Below is a small trained network, with its code and all its weights. Each question gives an input and a class and asks what happens when units are switched off, that is, made to give their printed mean instead of their output.

import numpy as np


def w(rows, s, z=0):
    codes = np.array(rows[::2]) - 128.0
    scale = np.full(codes.shape[1], s)
    scale[-1] = z or s
    return codes * scale


def norm(h):
    return h / np.sqrt((h * h).mean(-1, keepdims=True) + 1e-5)


def f(y):
    return y / 2 * (1 + np.tanh(0.7978845608 * (y + 0.044715 * y**3)))


def log_softmax(a):
    a = a - a.max(-1, keepdims=True)
    return a - np.log(np.exp(a).sum(-1, keepdims=True))


def net(x, mask):
    res = np.array(x, float).reshape(1, 4) / 4 @ E
    u = 0
    for l in range(4):
        y = f(norm(res) @ A[l][:, :-1].T + A[l][:, -1])
        res = res + np.where(mask[u : u + 6], y, B[l][:, -1]) @ B[l][:, :-1]
        u += 6
    return log_softmax(norm(res)[-1] @ U[:, :-1].T + U[:, -1])


A, B = {}, {}
E = w([
[115,144,75,165,2,247,75,19,53,177,150],'x0',
[132,61,140,189,130,102,117,137,127,168,65],'x1',
[136,61,131,143,124,125,119,106,142,71,177],'x2',
[130,182,170,231,213,51,165,194,150,157,215],'x3',
],0.0038)
A[0] = w([
[125,15,121,163,139,115,133,137,143,166,17,34],'0.n0',
[132,8,116,115,124,126,130,118,155,38,168,20],'0.n1',
[130,183,117,2,137,146,136,126,148,67,179,3],'0.n2',
[125,71,122,23,128,123,132,136,136,95,41,22],'0.n3',
[136,97,126,36,164,99,133,168,162,84,62,52],'0.n4',
[122,205,113,72,134,123,137,158,135,176,16,13],'0.n5',
],0.013,0.003)
B[0] = w([
[133,221,104,180,26,114,61,151,87,79,154,243],'0.n0',
[144,143,192,86,173,169,107,81,101,219,209,210],'0.n1',
[145,211,103,193,23,111,55,150,98,91,145,223],'0.n2',
[184,138,105,118,149,173,106,139,252,110,75,248],'0.n3',
[43,37,124,124,166,56,237,140,53,113,88,255],'0.n4',
[148,130,196,92,172,170,96,76,103,207,231,214],'0.n5',
],0.012,0.0091)
A[1] = w([
[86,34,69,104,117,186,166,94,114,198,99,34],'1.n0',
[78,47,29,123,55,147,142,124,119,161,69,65],'1.n1',
[84,94,14,63,101,159,150,177,178,153,129,19],'1.n2',
[170,123,107,99,165,161,119,144,244,127,102,33],'1.n3',
[121,99,73,111,26,223,103,49,89,166,101,178],'1.n4',
[139,80,68,83,114,209,111,111,210,109,58,3],'1.n5',
],0.011,0.0017)
B[1] = w([
[93,181,130,170,83,38,138,163,38,63,184,148],'1.n0',
[82,155,168,158,198,124,169,162,79,107,197,146],'1.n1',
[165,184,240,137,163,84,118,87,125,28,223,126],'1.n2',
[147,115,86,30,103,206,194,53,184,53,17,146],'1.n3',
[61,29,146,97,187,19,254,158,82,96,45,251],'1.n4',
[171,122,95,104,166,199,105,142,255,139,59,155],'1.n5',
],0.0054,0.013)
A[2] = w([
[122,121,115,180,161,80,111,197,146,161,180,211],'2.n0',
[107,91,96,171,98,165,130,87,115,159,118,51],'2.n1',
[96,109,53,141,107,142,110,173,125,216,103,71],'2.n2',
[135,92,164,73,161,176,113,79,120,196,187,4],'2.n3',
[156,150,80,187,179,133,159,158,251,167,160,63],'2.n4',
[142,117,57,207,197,137,148,187,246,195,170,36],'2.n5',
],0.012,0.0012)
B[2] = w([
[148,95,96,64,82,215,104,76,172,82,51,254],'2.n0',
[164,202,229,64,213,67,72,226,155,81,176,128],'2.n1',
[129,113,148,81,116,113,102,42,89,39,185,123],'2.n2',
[155,57,159,115,214,198,93,91,180,210,210,208],'2.n3',
[196,133,165,45,147,140,95,147,233,74,1,183],'2.n4',
[160,133,23,79,100,209,164,94,243,93,42,182],'2.n5',
],0.0055,0.0063)
A[3] = w([
[128,153,56,123,121,109,175,154,155,251,115,22],'3.n0',
[131,136,99,142,134,105,119,166,143,188,110,26],'3.n1',
[110,153,98,179,167,150,135,186,161,219,177,3],'3.n2',
[119,133,81,138,128,114,136,156,154,194,135,29],'3.n3',
[118,108,98,102,157,97,142,141,168,173,140,17],'3.n4',
[136,177,66,171,95,107,134,184,162,184,156,56],'3.n5',
],0.014,0.0012)
B[3] = w([
[122,98,139,159,91,129,98,124,88,107,139,105],'3.n0',
[132,145,254,32,108,133,90,51,18,14,120,78],'3.n1',
[145,103,183,161,179,149,134,101,121,152,125,199],'3.n2',
[114,129,237,32,100,126,95,82,16,20,123,79],'3.n3',
[114,188,167,146,78,115,103,115,43,50,125,200],'3.n4',
[165,142,205,159,95,109,72,117,70,39,139,251],'3.n5',
],0.009,0.0026)
U = w([
[50,57,115,132,170,45,245,165,86,101,91,254],'0',
[145,228,101,202,2,101,45,160,92,80,156,110],'1',
[180,115,93,71,138,196,125,114,254,106,54,62],'2',
[148,95,196,107,195,171,101,79,117,236,244,74],'3',
],0.0074,0.00043)

Each question gives the input, the list of numbers given to net, and the class t.
The units are the neurons (one row each of A and B). Each row of codes is followed by its name. A weight is (code - 128) times the scale printed after its matrix; where a second scale follows, it is the last column's (A, B and U).
mask holds one flag per neuron, layer by layer. A switched-off neuron (its flag False) gives its mean, the last column of its row in B, instead of its output. The means were averaged over made-up inputs and are rounded, as every weight is.
A unit's drop is (log p(t) with every unit on - log p(t) with that unit switched off) / (log p(t) with every unit on - log p(t) with every unit switched off).
The circuit of an input: a set's keep is (log p(t) with only the set's units on - log p(t) with every unit switched off) / (log p(t) with every unit on - log p(t) with every unit switched off). Starting from the 12 units with the biggest drops (on a tie, the unit counted first), units are removed one at a time, each time the one whose removal leaves the highest keep (on an exact tie, the one counted first), for as long as the keep stays at least 0.8.
units of the circuit, in order: the units of the circuit, biggest drop first
most important unit: the unit with the biggest drop
top k neurons in layer l: the k neurons of layer l with the biggest drops, biggest first
drop of u: that unit's drop, to one decimal
input [6,4,-8,-3], class 3: units of the circuit, in order	0.n5
input [8,7,-4,8], class 0: units of the circuit, in order	0.n5, 0.n0
input [3,3,1,4], class 2: units of the circuit, in order	0.n4, 0.n0
input [-5,-3,0,6], class 2: top 2 neurons in layer 0	0.n0, 0.n4
input [-5,-8,3,8], class 1: top 2 neurons in layer 1	1.n5, 1.n4
input [-2,7,-3,6], class 1: top 2 neurons in layer 0	0.n0, 0.n3
input [8,8,-8,-4], class 0: top 2 neurons in layer 0	0.n2, 0.n1
input [0,-8,6,-8], class 1: top 2 neurons in layer 2	2.n0, 2.n4
input [5,5,-6,3], class 3: top 3 neurons in layer 1	1.n0, 1.n3, 1.n1
input [-1,-5,3,-5], class 1: top 3 neurons in layer 0	0.n2, 0.n4, 0.n1
input [-7,-1,8,-6], class 3: top 2 neurons in layer 0	0.n1, 0.n4
input [1,-5,-6,4], class 3: top 2 neurons in layer 0	0.n5, 0.n0
input [-5,-6,-8,8], class 2: top 2 neurons in layer 0	0.n0, 0.n4
input [6,-1,-3,-2], class 0: most important unit	0.n3
input [-3,-7,7,-3], class 1: top 2 neurons in layer 0	0.n2, 0.n5
input [-4,8,3,7], class 1: top 3 neurons in layer 0	0.n0, 0.n3, 0.n4
input [0,-2,-8,7], class 3: top 2 neurons in layer 0	0.n3, 0.n5
input [-2,0,5,0], class 3: drop of 0.n1	1.4
input [2,3,-1,7], class 2: drop of 0.n4	1.3
input [5,-5,-4,5], class 0: drop of 0.n0	1.1
input [2,-1,-6,4], class 3: most important unit	0.n3
